Below are the code and all the weights of a small trained network. Each question names an input and a target symbol and asks about switching units off, where a switched-off unit gives its printed mean instead of its output.

import numpy as np


def w(rows, s, z=0):
    codes = np.array(rows[::2]) - 128.0
    scale = np.full(codes.shape[1], s)
    scale[-1] = z or s
    return codes * scale


def norm(h):
    return h / np.sqrt((h * h).mean(-1, keepdims=True) + 1e-5)


def f(y):
    return y / 2 * (1 + np.tanh(0.7978845608 * (y + 0.044715 * y**3)))


def softmax(a):
    e = np.exp(a - a.max(-1, keepdims=True))
    return e / e.sum(-1, keepdims=True)


def log_softmax(a):
    a = a - a.max(-1, keepdims=True)
    return a - np.log(np.exp(a).sum(-1, keepdims=True))


def net(x, mask):
    ids = ['Δβγζμξπσφ'.index(c) for c in x.split()]
    T = len(ids)
    res = E[ids] + P[:T]
    u = 0
    for l in range(2):
        r = norm(res)
        for j in range(2):
            rows = slice(3 * j, 3 * j + 3)
            q, k, v = (r @ M[l][rows].T for M in (Q, K, V))
            z = softmax(np.where(np.tri(T) > 0, q @ k.T / 3**0.5, -1e9)) @ v
            o = O[l][rows]
            res = res + np.where(mask[u + j], z, o[:, -1]) @ o[:, :-1]
        u += 2
        y = f(norm(res) @ A[l][:, :-1].T + A[l][:, -1])
        res = res + np.where(mask[u : u + 8], y, B[l][:, -1]) @ B[l][:, :-1]
        u += 8
    return log_softmax(norm(res)[-1] @ U[:, :-1].T + U[:, -1])


Q, K, V, O, A, B = {}, {}, {}, {}, {}, {}
E = w([
[145,81,96,116,129],'Δ',
[116,8,130,19,254],'β',
[180,170,128,189,30],'γ',
[113,158,134,21,33],'ζ',
[152,122,138,103,154],'μ',
[77,104,147,150,104],'ξ',
[144,160,94,168,127],'π',
[97,27,118,250,35],'σ',
[4,18,80,133,25],'φ',
],0.003)
P = w([
[13,174,2,80,226],'0',
[105,95,127,104,167],'1',
[110,52,143,93,175],'2',
[118,30,182,95,170],'3',
[134,15,219,98,150],'4',
[121,21,208,98,156],'5',
],0.00094)
Q[0] = w([
[125,228,109,109,116],'0.h0',
[172,248,95,170,100],'0.h0',
[51,197,161,18,66],'0.h0',
[124,113,102,220,56],'0.h1',
[137,68,148,165,115],'0.h1',
[88,123,127,3,254],'0.h1',
],0.0044)
K[0] = w([
[154,165,102,198,170],'0.h0',
[170,89,153,206,180],'0.h0',
[78,206,35,134,184],'0.h0',
[147,131,105,227,193],'0.h1',
[169,104,158,157,139],'0.h1',
[77,120,150,1,94],'0.h1',
],0.0061)
V[0] = w([
[152,145,13,115,112],'0.h0',
[142,113,138,239,210],'0.h0',
[190,6,160,87,82],'0.h0',
[107,180,103,151,166],'0.h1',
[126,59,108,128,172],'0.h1',
[104,195,71,68,72],'0.h1',
],0.0026)
O[0] = w([
[209,110,124,63,153,246],'0.h0',
[150,41,99,250,166,190],'0.h0',
[93,108,58,79,70,74],'0.h0',
[175,108,149,108,35,206],'0.h1',
[146,135,172,154,150,172],'0.h1',
[4,117,108,155,80,137],'0.h1',
],0.0026,0.0014)
A[0] = w([
[2,103,157,66,95,254],'0.n0',
[35,130,133,220,83,135],'0.n1',
[149,139,103,173,172,176],'0.n2',
[63,49,98,132,136,96],'0.n3',
[157,115,113,154,38,202],'0.n4',
[140,96,192,121,89,42],'0.n5',
[133,194,73,127,194,208],'0.n6',
[82,49,131,12,247,152],'0.n7',
],0.0034,0.0009)
B[0] = w([
[149,155,236,85,61,169],'0.n0',
[98,134,168,233,178,148],'0.n1',
[142,81,173,54,112,220],'0.n2',
[142,137,123,215,41,153],'0.n3',
[2,186,108,78,173,241],'0.n4',
[132,156,82,142,159,122],'0.n5',
[195,77,183,132,120,165],'0.n6',
[45,164,157,181,70,247],'0.n7',
],0.0027,0.0013)
Q[1] = w([
[157,137,53,98,190],'1.h0',
[80,112,254,166,83],'1.h0',
[99,5,196,163,64],'1.h0',
[7,28,168,67,144],'1.h1',
[153,86,118,76,197],'1.h1',
[105,202,176,150,27],'1.h1',
],0.0052)
K[1] = w([
[162,137,127,151,105],'1.h0',
[77,115,131,107,168],'1.h0',
[20,65,155,91,128],'1.h0',
[114,2,212,94,81],'1.h1',
[146,110,124,104,164],'1.h1',
[94,177,170,173,79],'1.h1',
],0.0077)
V[1] = w([
[75,158,155,169,159],'1.h0',
[54,89,118,66,254],'1.h0',
[90,40,115,99,82],'1.h0',
[15,202,66,141,138],'1.h1',
[112,200,134,217,63],'1.h1',
[186,82,157,207,124],'1.h1',
],0.002)
O[1] = w([
[143,120,189,188,151,109],'1.h0',
[56,2,241,63,184,106],'1.h0',
[98,109,79,142,202,176],'1.h0',
[218,63,161,102,177,11],'1.h1',
[160,99,56,64,197,92],'1.h1',
[102,212,112,50,107,219],'1.h1',
],0.0021,0.0011)
A[1] = w([
[190,182,212,149,143,58],'1.n0',
[254,57,145,156,179,117],'1.n1',
[162,168,97,119,107,57],'1.n2',
[231,68,131,132,185,47],'1.n3',
[108,96,73,132,66,84],'1.n4',
[91,205,219,117,120,67],'1.n5',
[41,120,137,166,59,242],'1.n6',
[103,120,251,80,188,1],'1.n7',
],0.0032,0.0015)
B[1] = w([
[85,91,37,89,122,114],'1.n0',
[248,99,156,74,103,198],'1.n1',
[87,146,96,192,127,126],'1.n2',
[231,67,123,126,89,145],'1.n3',
[104,105,19,105,212,155],'1.n4',
[193,141,45,94,162,115],'1.n5',
[253,158,117,88,209,253],'1.n6',
[133,152,57,170,212,100],'1.n7',
],0.0024,0.0016)
U = w([
[100,52,2,69,154,28],'Δ',
[86,63,191,101,189,164],'β',
[129,220,59,179,60,138],'γ',
[96,198,182,9,80,93],'ζ',
[170,178,112,82,250,121],'μ',
[126,172,222,208,150,102],'ξ',
[235,69,155,98,69,252],'π',
[104,63,125,225,124,68],'σ',
[47,78,140,127,63,134],'φ',
],0.0068,0.0017)

Each question gives the input, a string of symbols that net reads in full, and the target symbol t.
The units are the heads (3 rows each of Q, K, V and O) and the neurons (one row each of A and B). Each row of codes is followed by its name. A weight is (code - 128) times the scale printed after its matrix; where a second scale follows, it is the last column's (O, A, B and U).
mask holds one flag per unit, layer by layer, with each layer's heads first. A switched-off unit (its flag False) gives its mean, the last column of its rows in O or B, instead of its output. The means were averaged over made-up inputs and are rounded, as every weight is.
A unit's drop is (log p(t) with every unit on - log p(t) with that unit switched off) / (log p(t) with every unit on - log p(t) with every unit switched off).
The circuit of an input: a set's keep is (log p(t) with only the set's units on - log p(t) with every unit switched off) / (log p(t) with every unit on - log p(t) with every unit switched off). Starting from the 12 units with the biggest drops (on a tie, the unit counted first), units are removed one at a time, each time the one whose removal leaves the highest keep (on an exact tie, the one counted first), for as long as the keep stays at least 0.8.
circuit, biggest first: the units of the circuit, biggest drop first
k most important neurons: the k neurons with the biggest drops, biggest first
top k neurons in layer l: the k neurons of layer l with the biggest drops, biggest first
which heads matter: for each layer, one digit per head in row order, 1 if its drop is at least 0.15 and else 0, layers parted by /
drop when u is switched off: that unit's drop, to one decimal
input π π π Δ, target Δ: most important neuron : 1.n6
input π π π μ, target μ: top 2 neurons in layer 1 : 1.n7; 1.n5
input ζ ζ ζ γ, target ζ: 3 most important neurons : 0.n4; 0.n3; 1.n7
input π μ γ β π, target μ: 2 most important neurons : 0.n4; 0.n2
input π ζ π, target ζ: circuit, biggest first : 0.h0; 0.n3; 1.n6; 0.n2
input π γ μ Δ π, target γ: which heads matter : 10 / 11
input π π Δ π, target Δ: which heads matter : 10 / 01
input γ ζ γ μ Δ, target ζ: 2 most important neurons : 0.n0; 0.n7
input Δ Δ π, target π: which heads matter : 01 / 00
input Δ ζ ζ μ ξ, target ζ: top 2 neurons in layer 1 : 1.n5; 1.n6
input μ π μ π ζ π, target ζ: top 2 neurons in layer 0 : 0.n7; 0.n3
input φ γ ξ, target ξ: top 3 neurons in layer 0 : 0.n1; 0.n0; 0.n3
input π π ξ Δ π ξ, target ξ: top 2 neurons in layer 0 : 0.n3; 0.n0
input ζ π γ ζ μ μ, target ζ: circuit, biggest first : 0.h0
input ζ ζ π π, target π: top 2 neurons in layer 0 : 0.n3; 0.n7
input π π ζ π φ γ, target γ: top 2 neurons in layer 0 : 0.n4; 0.n0
input π γ γ π μ, target μ: top 4 neurons in layer 1 : 1.n6; 1.n5; 1.n7; 1.n1
input μ π π Δ π, target Δ: top 2 neurons in layer 0 : 0.n0; 0.n7
input σ ζ π π ζ Δ, target ζ: drop when 0.h0 is switched off : 1.7
input γ γ ζ ξ, target ζ: drop when 0.n0 is switched off : 1.2
input π π π γ, target γ: drop when 0.h0 is switched off : 0.2
input π ζ μ, target ζ: most important neuron : 0.n0
